Below are the code and all the weights of a small trained network. Each question names an input and a target symbol and asks about switching units off, where a switched-off unit gives its printed mean instead of its output.

import numpy as np


def w(rows, s, z=0):
    codes = np.array(rows[::2]) - 128.0
    scale = np.full(codes.shape[1], s)
    scale[-1] = z or s
    return codes * scale


def norm(h):
    return h / np.sqrt((h * h).mean(-1, keepdims=True) + 1e-5)


def f(y):
    return y / 2 * (1 + np.tanh(0.7978845608 * (y + 0.044715 * y**3)))


def softmax(a):
    e = np.exp(a - a.max(-1, keepdims=True))
    return e / e.sum(-1, keepdims=True)


def log_softmax(a):
    a = a - a.max(-1, keepdims=True)
    return a - np.log(np.exp(a).sum(-1, keepdims=True))


def net(x, mask):
    ids = ['αβδζηθτφω'.index(c) for c in x.split()]
    T = len(ids)
    res = E[ids] + P[:T]
    u = 0
    for l in range(2):
        q, k, v = (norm(res) @ M[l].T for M in (Q, K, V))
        z = softmax(np.where(np.tri(T) > 0, q @ k.T / 4**0.5, -1e9)) @ v
        res = res + np.where(mask[u], z, O[l][:, -1]) @ O[l][:, :-1]
        u += 1
        y = f(norm(res) @ A[l][:, :-1].T + A[l][:, -1])
        res = res + np.where(mask[u : u + 8], y, B[l][:, -1]) @ B[l][:, :-1]
        u += 8
    return log_softmax(norm(res)[-1] @ U[:, :-1].T + U[:, -1])


Q, K, V, O, A, B = {}, {}, {}, {}, {}, {}
E = w([
[88,154,37,179],'α',
[166,252,51,63],'β',
[129,117,93,108],'δ',
[99,119,102,99],'ζ',
[104,126,139,180],'η',
[82,160,163,164],'θ',
[87,122,161,156],'τ',
[141,169,132,122],'φ',
[112,105,69,119],'ω',
],0.024)
P = w([
[205,118,153,2],'0',
[141,186,15,152],'1',
[128,198,17,154],'2',
[118,210,23,156],'3',
[112,214,31,157],'4',
[106,228,37,157],'5',
[105,226,50,153],'6',
[95,239,54,153],'7',
[101,231,67,150],'8',
[92,237,72,151],'9',
[96,228,87,140],'10',
[94,202,56,138],'11',
],0.008)
Q[0] = w([
[50,197,169,154],'L0H1',
[102,81,119,92],'L0H1',
[249,115,102,165],'L0H1',
[148,145,167,251],'L0H1',
],0.017)
K[0] = w([
[52,158,126,49],'L0H1',
[105,39,159,122],'L0H1',
[214,194,80,245],'L0H1',
[32,202,42,195],'L0H1',
],0.012)
V[0] = w([
[150,143,78,195],'L0H1',
[245,61,152,246],'L0H1',
[112,49,117,160],'L0H1',
[253,50,208,211],'L0H1',
],0.0073)
O[0] = w([
[33,130,111,133,146],'L0H1',
[1,207,179,43,33],'L0H1',
[95,108,121,87,99],'L0H1',
[56,224,198,32,1],'L0H1',
],0.0089,0.0094)
A[0] = w([
[69,145,190,173,117],'L0N1',
[176,191,195,86,131],'L0N2',
[86,57,136,167,149],'L0N3',
[35,101,145,141,253],'L0N4',
[63,73,228,254,157],'L0N5',
[134,28,150,152,99],'L0N6',
[99,140,191,218,109],'L0N7',
[149,205,65,11,68],'L0N8',
],0.015,0.0048)
B[0] = w([
[197,128,157,182,125],'L0N1',
[164,176,155,20,131],'L0N2',
[55,167,111,74,220],'L0N3',
[156,194,136,99,153],'L0N4',
[109,201,252,174,254],'L0N5',
[68,157,163,162,202],'L0N6',
[184,143,196,155,185],'L0N7',
[230,177,56,137,170],'L0N8',
],0.024,0.0061)
Q[1] = w([
[122,163,255,131],'L1H1',
[111,77,82,170],'L1H1',
[98,145,154,147],'L1H1',
[101,104,112,164],'L1H1',
],0.04)
K[1] = w([
[117,162,103,254],'L1H1',
[125,57,167,76],'L1H1',
[88,92,129,183],'L1H1',
[107,75,148,123],'L1H1',
],0.03)
V[1] = w([
[94,26,192,158],'L1H1',
[104,2,206,47],'L1H1',
[61,198,98,119],'L1H1',
[50,143,103,88],'L1H1',
],0.026)
O[1] = w([
[163,210,124,226,86],'L1H1',
[157,252,84,129,2],'L1H1',
[46,94,59,112,141],'L1H1',
[34,138,73,111,98],'L1H1',
],0.024,0.019)
A[1] = w([
[182,168,143,158,155],'L1N1',
[122,106,70,72,134],'L1N2',
[192,120,48,62,100],'L1N3',
[132,90,208,37,168],'L1N4',
[197,185,73,55,32],'L1N5',
[87,220,187,72,2],'L1N6',
[134,217,205,122,85],'L1N7',
[118,205,189,1,41],'L1N8',
],0.029,0.0054)
B[1] = w([
[90,102,152,126,198],'L1N1',
[186,126,76,171,177],'L1N2',
[193,37,151,47,164],'L1N3',
[92,236,138,137,251],'L1N4',
[176,38,174,36,158],'L1N5',
[46,47,124,169,136],'L1N6',
[195,91,12,116,163],'L1N7',
[64,139,65,254,139],'L1N8',
],0.046,0.015)
U = w([
[5,86,195,85,99],'α',
[178,39,160,73,237],'β',
[163,219,113,78,182],'δ',
[130,1,201,239,4],'ζ',
[96,196,68,182,181],'η',
[234,128,99,209,171],'θ',
[62,16,44,182,43],'τ',
[171,188,216,182,249],'φ',
[63,134,53,37,61],'ω',
],0.015,0.0032)

Each question gives the input, a string of symbols that net reads in full, and the target symbol t.
The units are the heads (4 rows each of Q, K, V and O) and the neurons (one row each of A and B). Each row of codes is followed by its name. A weight is (code - 128) times the scale printed after its matrix; where a second scale follows, it is the last column's (O, A, B and U).
mask holds one flag per unit, layer by layer, with each layer's heads first. A switched-off unit (its flag False) gives its mean, the last column of its rows in O or B, instead of its output. The means were averaged over made-up inputs and are rounded, as every weight is.
A unit's drop is (log p(t) with every unit on - log p(t) with that unit switched off) / (log p(t) with every unit on - log p(t) with every unit switched off).
The circuit of an input: a set's keep is (log p(t) with only the set's units on - log p(t) with every unit switched off) / (log p(t) with every unit on - log p(t) with every unit switched off). Starting from the 12 units with the biggest drops (on a tie, the unit counted first), units are removed one at a time, each time the one whose removal leaves the highest keep (on an exact tie, the one counted first), for as long as the keep stays at least 0.8.
circuit, biggest first: the units of the circuit, biggest drop first
unit that matters most: the unit with the biggest drop
k most important neurons: the k neurons with the biggest drops, biggest first
k most important neurons of layer l: the k neurons of layer l with the biggest drops, biggest first
input δ α η α η β α τ φ θ, target φ: 3 most important neurons -> [L0N5 L0N8 L0N7]
input ω α ζ θ δ η δ β τ α, target η: 3 most important neurons -> [L0N8 L0N6 L0N7]
input η α ω ζ β η η ζ τ δ, target ω: unit that matters most -> L1H1
input α θ τ η φ ζ δ ζ ζ φ δ, target τ: 2 most important neurons -> [L0N5 L1N4]
input φ θ τ δ ζ δ α θ τ θ α ζ, target δ: 3 most important neurons of layer 0 -> [L0N5 L0N2 L0N3]
input β ζ α α τ β φ, target α: 3 most important neurons of layer 0 -> [L0N5 L0N6 L0N8]
input ω β τ, target τ: 4 most important neurons -> [L0N6 L1N7 L1N6 L0N3]
input ω α θ ζ θ θ ω ω β β δ, target η: 2 most important neurons -> [L0N6 L0N7]
input ω ω ω ζ ω ζ δ, target η: 3 most important neurons -> [L0N6 L0N8 L0N7]
input η δ θ, target θ: 3 most important neurons of layer 0 -> [L0N5 L0N7 L0N8]
input α θ α α θ ζ φ, target τ: 3 most important neurons of layer 0 -> [L0N8 L0N3 L0N5]
input η α α ω τ α, target ω: 2 most important neurons of layer 1 -> [L1N4 L1N2]
input φ θ θ φ θ η α θ θ δ, target δ: 2 most important neurons -> [L1N4 L0N5]
input τ τ τ ω α τ φ, target β: 2 most important neurons -> [L0N5 L0N2]
input ω τ ζ, target η: 2 most important neurons of layer 0 -> [L0N6 L0N8]
input α τ φ, target τ: 2 most important neurons -> [L0N5 L1N4]
input τ δ τ φ θ τ ζ φ θ δ δ η, target φ: 2 most important neurons -> [L0N5 L0N8]
input ω ζ τ α δ ζ δ α α δ φ θ, target φ: circuit, biggest first -> [L1N4]
input η τ τ θ ζ β ζ, target ω: 2 most important neurons of layer 0 -> [L0N8 L0N5]
input τ ζ φ α α η ω ω β η α, target β: unit that matters most -> L1H1
